Below are the code and all the weights of a small trained network. Each question names an input and a class and asks about switching units off, where a switched-off unit gives its printed mean instead of its output.

import numpy as np


def w(rows, s, z=0):
    codes = np.array(rows[::2]) - 128.0
    scale = np.full(codes.shape[1], s)
    scale[-1] = z or s
    return codes * scale


def f(y):
    return np.maximum(y, 0)


def log_softmax(a):
    a = a - a.max(-1, keepdims=True)
    return a - np.log(np.exp(a).sum(-1, keepdims=True))


def net(x, mask):
    res = np.array(x, float).reshape(1, 5) / 4 @ E
    y = f(res @ A[0][:, :-1].T + A[0][:, -1])
    res = res + np.where(mask, y, B[0][:, -1]) @ B[0][:, :-1]
    return log_softmax(res[-1] @ U[:, :-1].T + U[:, -1])


A, B = {}, {}
E = w([
[148,105,165,151,117,130],'x0',
[113,149,137,166,194,24],'x1',
[111,175,139,119,130,141],'x2',
[53,62,168,112,28,100],'x3',
[137,81,184,33,247,134],'x4',
],0.014)
A[0] = w([
[134,85,184,61,108,131,114],'N1',
[195,179,137,143,142,152,252],'N2',
[153,201,149,123,165,158,207],'N3',
[79,117,162,48,199,44,71],'N4',
[166,163,163,58,214,123,160],'N5',
[240,92,130,107,127,151,154],'N6',
[115,94,137,97,156,197,156],'N7',
[135,139,107,85,168,103,189],'N8',
[161,119,126,55,150,215,213],'N9',
[46,126,118,193,59,51,190],'N10',
[151,171,92,214,155,102,249],'N11',
[121,42,120,129,174,112,163],'N12',
[158,138,75,138,54,205,222],'N13',
[133,127,76,125,91,182,157],'N14',
[155,162,74,153,59,176,219],'N15',
[185,110,129,93,158,194,142],'N16',
[140,106,134,216,91,11,191],'N17',
[111,77,148,71,55,165,154],'N18',
[1,100,174,124,72,73,211],'N19',
[148,112,176,124,150,194,156],'N20',
[106,102,156,37,94,113,170],'N21',
[77,129,173,186,114,119,95],'N22',
],0.011,0.0039)
B[0] = w([
[85,131,132,67,151,171,181],'N1',
[201,90,94,176,125,57,202],'N2',
[137,109,116,155,116,77,199],'N3',
[117,73,215,215,104,181,226],'N4',
[156,114,163,145,30,77,243],'N5',
[156,156,123,127,58,109,181],'N6',
[105,113,85,29,80,142,182],'N7',
[156,107,159,165,90,65,186],'N8',
[141,85,44,22,42,111,214],'N9',
[74,214,105,125,84,103,248],'N10',
[247,163,108,160,179,58,224],'N11',
[110,136,183,74,92,78,183],'N12',
[124,71,241,190,93,73,230],'N13',
[79,82,205,147,129,57,186],'N14',
[176,80,210,197,164,63,229],'N15',
[179,187,34,78,56,65,194],'N16',
[109,205,100,165,130,115,233],'N17',
[118,123,189,110,106,242,201],'N18',
[21,198,119,79,44,153,240],'N19',
[75,118,99,108,72,86,176],'N20',
[75,128,187,83,104,255,183],'N21',
[112,143,82,75,104,99,170],'N22',
],0.0075,0.016)
U = w([
[228,37,160,194,137,72,189],'0',
[135,198,10,80,75,79,168],'1',
[80,119,209,182,126,142,147],'2',
[107,94,87,77,137,212,2],'3',
[213,219,47,209,254,86,85],'4',
],0.008,0.0033)

Each question gives the input, the list of numbers given to net, and the class t.
The units are the neurons (one row each of A and B). Each row of codes is followed by its name. A weight is (code - 128) times the scale printed after its matrix; where a second scale follows, it is the last column's (A, B and U).
mask holds one flag per neuron, in row order. A switched-off neuron (its flag False) gives its mean, the last column of its row in B, instead of its output. The means were averaged over made-up inputs and are rounded, as every weight is.
A unit's drop is (log p(t) with every unit on - log p(t) with that unit switched off) / (log p(t) with every unit on - log p(t) with every unit switched off).
The circuit of an input: a set's keep is (log p(t) with only the set's units on - log p(t) with every unit switched off) / (log p(t) with every unit on - log p(t) with every unit switched off). Starting from the 12 units with the biggest drops (on a tie, the unit counted first), units are removed one at a time, each time the one whose removal leaves the highest keep (on an exact tie, the one counted first), for as long as the keep stays at least 0.8.
units of the circuit, in order: the units of the circuit, biggest drop first
most important unit: the unit with the biggest drop
k most important neurons: the k neurons with the biggest drops, biggest first
drop of u: that unit's drop, to one decimal
input [-2,-6,5,0,-2], class 0: units of the circuit, in order	(N19; N15)
input [2,-8,-1,-2,4], class 1: units of the circuit, in order	(N16)
input [7,0,7,-3,3], class 1: 2 most important neurons	(N15; N13)
input [3,-5,6,-8,0], class 0: 2 most important neurons	(N19; N10)
input [7,-8,6,2,6], class 3: 2 most important neurons	(N18; N21)
input [-8,1,5,3,3], class 2: 2 most important neurons	(N4; N16)
input [2,-6,5,0,0], class 0: 4 most important neurons	(N19; N13; N10; N15)
input [-3,-2,7,1,6], class 3: 2 most important neurons	(N21; N4)
input [8,2,-2,3,-1], class 1: 3 most important neurons	(N4; N13; N15)
input [-2,-5,-2,1,7], class 3: 2 most important neurons	(N21; N18)
input [-3,-8,-1,-3,-1], class 0: 2 most important neurons	(N13; N15)
input [-1,-8,2,1,0], class 2: 3 most important neurons	(N13; N14; N15)
input [3,-1,-2,-8,-2], class 0: 2 most important neurons	(N17; N10)
input [4,6,2,5,0], class 1: most important unit	N13
input [2,-7,5,-1,6], class 1: drop of N16	0.4
input [-6,0,-5,6,-2], class 2: drop of N18	0.7
input [5,8,8,6,0], class 1: drop of N13	0.3
